Below is a small trained network, with its code and all its weights. Each question gives an input and a target symbol and asks what happens when units are switched off, that is, made to give their printed mean instead of their output.

import numpy as np


def w(rows, s, z=0):
    codes = np.array(rows[::2]) - 128.0
    scale = np.full(codes.shape[1], s)
    scale[-1] = z or s
    return codes * scale


def norm(h):
    return h / np.sqrt((h * h).mean(-1, keepdims=True) + 1e-5)


def f(y):
    return y / 2 * (1 + np.tanh(0.7978845608 * (y + 0.044715 * y**3)))


def softmax(a):
    e = np.exp(a - a.max(-1, keepdims=True))
    return e / e.sum(-1, keepdims=True)


def log_softmax(a):
    a = a - a.max(-1, keepdims=True)
    return a - np.log(np.exp(a).sum(-1, keepdims=True))


def net(x, mask):
    ids = ['ΓΠΨαβθμστφω'.index(c) for c in x.split()]
    T = len(ids)
    res = E[ids] + P[:T]
    u = 0
    for l in range(2):
        r = norm(res)
        for j in range(2):
            rows = slice(4 * j, 4 * j + 4)
            q, k, v = (r @ M[l][rows].T for M in (Q, K, V))
            z = softmax(np.where(np.tri(T) > 0, q @ k.T / 4**0.5, -1e9)) @ v
            o = O[l][rows]
            res = res + np.where(mask[u + j], z, o[:, -1]) @ o[:, :-1]
        u += 2
        y = f(norm(res) @ A[l][:, :-1].T + A[l][:, -1])
        res = res + np.where(mask[u : u + 8], y, B[l][:, -1]) @ B[l][:, :-1]
        u += 8
    return log_softmax(norm(res)[-1] @ U[:, :-1].T + U[:, -1])


Q, K, V, O, A, B = {}, {}, {}, {}, {}, {}
E = w([
[87,144,178,153,109,109,180,143,52,145],'Γ',
[151,92,110,108,145,52,94,18,116,121],'Π',
[190,60,178,114,73,105,248,130,136,123],'Ψ',
[138,77,180,164,191,73,213,136,109,130],'α',
[118,74,131,127,214,84,106,143,97,35],'β',
[114,51,161,79,167,28,15,127,55,43],'θ',
[171,72,209,102,185,165,142,148,112,151],'μ',
[119,67,54,26,184,39,86,83,19,53],'σ',
[75,136,171,203,63,171,203,154,195,148],'τ',
[121,100,65,124,120,173,252,84,139,153],'φ',
[171,31,153,195,116,63,144,78,217,115],'ω',
],0.011)
P = w([
[137,207,90,142,87,181,68,69,115,86],'0',
[141,179,133,89,164,125,94,227,167,168],'1',
[208,229,63,55,230,13,201,195,146,95],'2',
[128,133,216,61,112,158,176,56,66,115],'3',
[114,126,127,106,163,108,66,210,150,178],'4',
[179,198,61,105,229,13,209,178,162,94],'5',
[103,107,210,109,97,137,158,75,82,110],'6',
[87,98,115,143,139,110,63,204,145,194],'7',
[154,184,93,152,218,19,216,182,164,93],'8',
[84,105,199,122,66,144,155,80,85,115],'9',
[70,55,93,191,112,106,59,188,129,207],'10',
[142,179,94,174,199,7,204,169,134,106],'11',
[94,113,208,109,84,158,162,74,99,119],'12',
],0.011)
Q[0] = w([
[106,121,162,176,150,93,165,117,91,151],'0.h1',
[89,99,88,83,189,134,129,194,127,169],'0.h1',
[175,124,96,173,217,74,140,155,93,167],'0.h1',
[175,191,66,120,108,120,111,166,108,167],'0.h1',
[88,73,124,159,221,26,187,144,127,136],'0.h2',
[95,123,255,85,20,244,123,48,70,89],'0.h2',
[85,80,169,171,114,135,180,60,79,91],'0.h2',
[67,83,186,99,94,148,108,116,78,161],'0.h2',
],0.0089)
K[0] = w([
[128,120,130,179,119,113,121,135,110,127],'0.h1',
[98,51,144,112,132,124,126,100,131,172],'0.h1',
[79,62,121,198,138,154,105,155,115,168],'0.h1',
[86,116,121,108,173,66,154,180,143,174],'0.h1',
[75,17,128,165,92,145,96,113,88,142],'0.h2',
[215,249,164,118,137,170,115,100,146,79],'0.h2',
[168,165,118,168,75,157,112,119,95,109],'0.h2',
[140,181,91,126,108,119,128,85,121,33],'0.h2',
],0.011)
V[0] = w([
[137,109,97,153,91,141,131,63,92,129],'0.h1',
[66,138,106,140,117,128,51,161,127,232],'0.h1',
[145,98,157,96,102,105,128,142,109,172],'0.h1',
[82,142,114,137,99,148,14,91,102,156],'0.h1',
[164,93,151,136,141,225,75,68,220,151],'0.h2',
[168,228,223,128,187,93,38,110,184,175],'0.h2',
[105,137,99,218,205,36,177,80,126,126],'0.h2',
[254,118,134,192,231,208,135,117,78,134],'0.h2',
],0.0057)
O[0] = w([
[113,148,164,114,80,135,129,154,147,127,126],'0.h1',
[166,149,90,112,170,118,141,156,82,157,135],'0.h1',
[194,150,132,162,84,115,99,103,95,114,192],'0.h1',
[89,150,114,134,114,107,114,144,121,138,253],'0.h1',
[98,181,154,179,141,114,129,124,115,204,64],'0.h2',
[166,141,117,137,122,155,116,138,99,151,250],'0.h2',
[90,103,119,140,185,200,149,133,138,62,207],'0.h2',
[89,185,128,254,102,149,189,136,100,101,64],'0.h2',
],0.0082,0.0013)
A[0] = w([
[235,123,192,253,109,136,91,204,159,185,158],'0.n1',
[172,67,114,117,142,163,122,135,88,175,100],'0.n2',
[144,137,153,125,139,60,170,170,192,129,252],'0.n3',
[110,90,72,134,109,188,121,194,197,165,160],'0.n4',
[97,136,119,129,170,89,69,110,39,106,235],'0.n5',
[118,137,79,110,168,179,211,121,132,159,140],'0.n6',
[103,135,104,149,114,112,176,122,225,93,130],'0.n7',
[164,138,143,177,141,185,35,146,171,203,103],'0.n8',
],0.0076,0.0036)
B[0] = w([
[115,108,98,89,126,67,200,138,47,86,166],'0.n1',
[135,143,193,183,135,96,206,129,74,237,148],'0.n2',
[183,127,109,53,136,185,126,122,94,103,221],'0.n3',
[162,113,162,93,93,94,179,147,230,143,144],'0.n4',
[151,154,148,158,123,164,208,155,178,207,254],'0.n5',
[118,123,190,104,187,84,72,114,139,136,165],'0.n6',
[153,176,135,125,158,68,94,118,52,178,155],'0.n7',
[210,75,185,180,152,94,48,92,211,2,139],'0.n8',
],0.0068,0.0072)
Q[1] = w([
[189,125,96,142,195,27,195,182,150,105],'1.h1',
[193,156,43,186,232,73,172,187,174,46],'1.h1',
[132,180,115,167,116,188,65,168,176,186],'1.h1',
[111,138,166,134,79,147,127,111,119,118],'1.h1',
[149,127,81,53,201,13,115,154,56,122],'1.h2',
[189,152,83,88,181,64,155,166,175,116],'1.h2',
[140,182,2,126,152,129,132,183,149,83],'1.h2',
[156,144,88,118,114,107,101,198,183,178],'1.h2',
],0.0092)
K[1] = w([
[99,40,144,182,108,64,150,184,142,171],'1.h1',
[119,2,123,107,131,116,186,154,127,196],'1.h1',
[172,159,194,73,200,102,148,128,117,84],'1.h1',
[128,203,117,151,106,160,117,107,91,118],'1.h1',
[75,51,100,162,79,123,155,116,112,200],'1.h2',
[101,34,114,147,118,103,137,193,175,142],'1.h2',
[210,46,135,122,206,76,178,165,151,179],'1.h2',
[130,91,168,90,161,141,162,151,101,129],'1.h2',
],0.0093)
V[1] = w([
[73,126,173,150,71,179,146,155,137,133],'1.h1',
[148,134,246,119,60,140,165,183,82,147],'1.h1',
[105,167,201,94,62,86,107,78,158,171],'1.h1',
[197,74,91,103,61,79,158,96,107,119],'1.h1',
[143,167,162,135,155,121,165,107,155,131],'1.h2',
[171,123,102,170,96,221,82,25,102,169],'1.h2',
[33,150,114,92,122,132,26,138,83,135],'1.h2',
[177,124,80,77,158,189,254,104,73,186],'1.h2',
],0.0082)
O[1] = w([
[139,87,61,82,74,160,106,183,138,113,65],'1.h1',
[180,152,71,170,16,122,104,143,113,137,251],'1.h1',
[87,206,114,124,140,91,1,189,149,100,237],'1.h1',
[126,158,237,135,62,121,53,100,183,120,168],'1.h1',
[77,82,81,161,147,130,112,136,94,148,171],'1.h2',
[189,122,117,117,197,96,190,190,197,140,53],'1.h2',
[213,119,175,88,148,77,185,80,57,68,141],'1.h2',
[34,111,111,137,89,111,117,179,169,48,86],'1.h2',
],0.0079,0.0031)
A[1] = w([
[123,139,126,51,173,123,167,143,207,142,38],'1.n1',
[40,142,141,77,130,121,123,124,83,101,6],'1.n2',
[47,72,135,99,142,102,103,105,158,158,9],'1.n3',
[123,194,82,81,128,138,126,141,148,156,23],'1.n4',
[133,107,143,112,99,94,39,129,142,182,104],'1.n5',
[96,86,121,164,113,115,80,183,164,181,99],'1.n6',
[128,153,189,160,151,145,101,93,158,119,139],'1.n7',
[78,118,124,172,99,252,117,97,182,60,5],'1.n8',
],0.011,0.0019)
B[1] = w([
[146,152,147,176,65,183,165,200,181,113,193],'1.n1',
[98,127,113,159,160,97,58,110,113,134,176],'1.n2',
[172,107,166,206,163,97,126,207,96,106,179],'1.n3',
[171,47,162,96,171,110,141,153,108,97,157],'1.n4',
[107,51,103,133,145,154,173,152,151,175,254],'1.n5',
[172,155,208,127,94,121,179,73,107,141,218],'1.n6',
[79,140,82,105,137,134,161,64,175,123,166],'1.n7',
[212,127,161,189,127,245,12,130,137,137,160],'1.n8',
],0.011,0.0052)
U = w([
[106,55,64,62,45,114,117,181,142,74,202],'Γ',
[144,145,140,145,159,127,153,241,223,129,109],'Π',
[115,127,167,96,38,145,25,120,220,133,254],'Ψ',
[149,90,124,186,141,234,65,112,120,93,189],'α',
[72,59,73,132,158,156,216,119,87,91,44],'β',
[254,141,166,133,143,91,93,95,90,115,44],'θ',
[92,202,94,195,56,98,138,142,84,166,100],'μ',
[90,73,197,108,122,106,137,70,201,17,134],'σ',
[129,39,92,98,137,123,67,177,138,251,36],'τ',
[55,115,125,159,186,65,43,177,111,118,246],'φ',
[82,159,152,169,189,132,123,63,193,215,80],'ω',
],0.0067,0.0016)

Each question gives the input, a string of symbols that net reads in full, and the target symbol t.
The units are the heads (4 rows each of Q, K, V and O) and the neurons (one row each of A and B). Each row of codes is followed by its name. A weight is (code - 128) times the scale printed after its matrix; where a second scale follows, it is the last column's (O, A, B and U).
mask holds one flag per unit, layer by layer, with each layer's heads first. A switched-off unit (its flag False) gives its mean, the last column of its rows in O or B, instead of its output. The means were averaged over made-up inputs and are rounded, as every weight is.
A unit's drop is (log p(t) with every unit on - log p(t) with that unit switched off) / (log p(t) with every unit on - log p(t) with every unit switched off).
The circuit of an input: a set's keep is (log p(t) with only the set's units on - log p(t) with every unit switched off) / (log p(t) with every unit on - log p(t) with every unit switched off). Starting from the 12 units with the biggest drops (on a tie, the unit counted first), units are removed one at a time, each time the one whose removal leaves the highest keep (on an exact tie, the one counted first), for as long as the keep stays at least 0.8.
units of the circuit, in order: the units of the circuit, biggest drop first
most important unit: the unit with the biggest drop
k most important neurons: the k neurons with the biggest drops, biggest first
top k neurons in layer l: the k neurons of layer l with the biggest drops, biggest first
which heads matter: for each layer, one digit per head in row order, 1 if its drop is at least 0.15 and else 0, layers parted by /
input φ Ψ θ θ φ Π θ, target φ: most important unit : 0.h1
input α θ θ θ σ, target φ: units of the circuit, in order : 1.h2, 0.n5, 1.n2
input Π θ Π θ θ φ β, target Π: which heads matter : 00 / 01
input φ φ τ σ τ ω, target τ: units of the circuit, in order : 1.n5, 1.h2, 0.h2
input τ φ Γ φ μ μ α μ σ Π, target τ: units of the circuit, in order : 1.h1, 1.n5, 0.h2
input θ Ψ Π Γ Ψ σ θ α θ μ Γ θ, target Γ: units of the circuit, in order : 1.h1, 0.h2
input φ θ Π φ φ Π θ σ μ, target σ: units of the circuit, in order : 1.h1, 1.h2, 0.n5
input φ μ α σ Ψ φ Ψ β φ, target β: top 3 neurons in layer 0 : 0.n3, 0.n5, 0.n7
input β Π ω Ψ Π σ Π θ Ψ α, target β: units of the circuit, in order : 1.h1, 0.n5, 0.h1
input θ α ω Π ω φ Π σ φ σ, target θ: which heads matter : 11 / 01
input α μ μ, target μ: units of the circuit, in order : 0.h2, 1.h2, 0.n1
input Γ Γ β θ Π α ω, target Γ: which heads matter : 00 / 10
input σ φ θ ω α μ, target α: which heads matter : 00 / 01
input Ψ θ θ σ Ψ φ σ Γ σ, target Γ: which heads matter : 01 / 11
input φ μ θ θ α θ μ θ Π Π, target φ: which heads matter : 10 / 10
input φ μ θ ω Π μ σ θ Γ, target θ: most important unit : 1.h2
input θ β μ θ ω β, target ω: 2 most important neurons : 0.n1, 0.n8
input Ψ φ φ Γ β θ α, target Ψ: units of the circuit, in order : 1.h1, 0.h1
input β τ Π Γ, target β: units of the circuit, in order : 1.h1, 0.h1
input Π Ψ θ ω, target Π: which heads matter : 00 / 11
input μ Π τ φ Π θ μ Π α θ, target μ: units of the circuit, in order : 0.h2
input β θ φ, target θ: top 2 neurons in layer 0 : 0.n5, 0.n6
input ω ω σ, target ω: which heads matter : 01 / 11
input β θ Π θ σ μ σ Ψ Ψ θ, target β: units of the circuit, in order : 1.h1, 0.h2
input μ θ θ σ θ Γ τ, target μ: which heads matter : 01 / 00
input ω φ θ σ θ α Γ φ Ψ Ψ α σ, target α: 3 most important neurons : 1.n8, 0.n4, 0.n1
input ω Π θ μ φ θ Π τ, target Ψ: most important unit : 0.n4
input Γ ω Ψ Γ θ φ ω Π, target ω: units of the circuit, in order : 1.h1, 1.n7
input θ τ ω ω μ θ φ β φ φ, target θ: which heads matter : 10 / 01
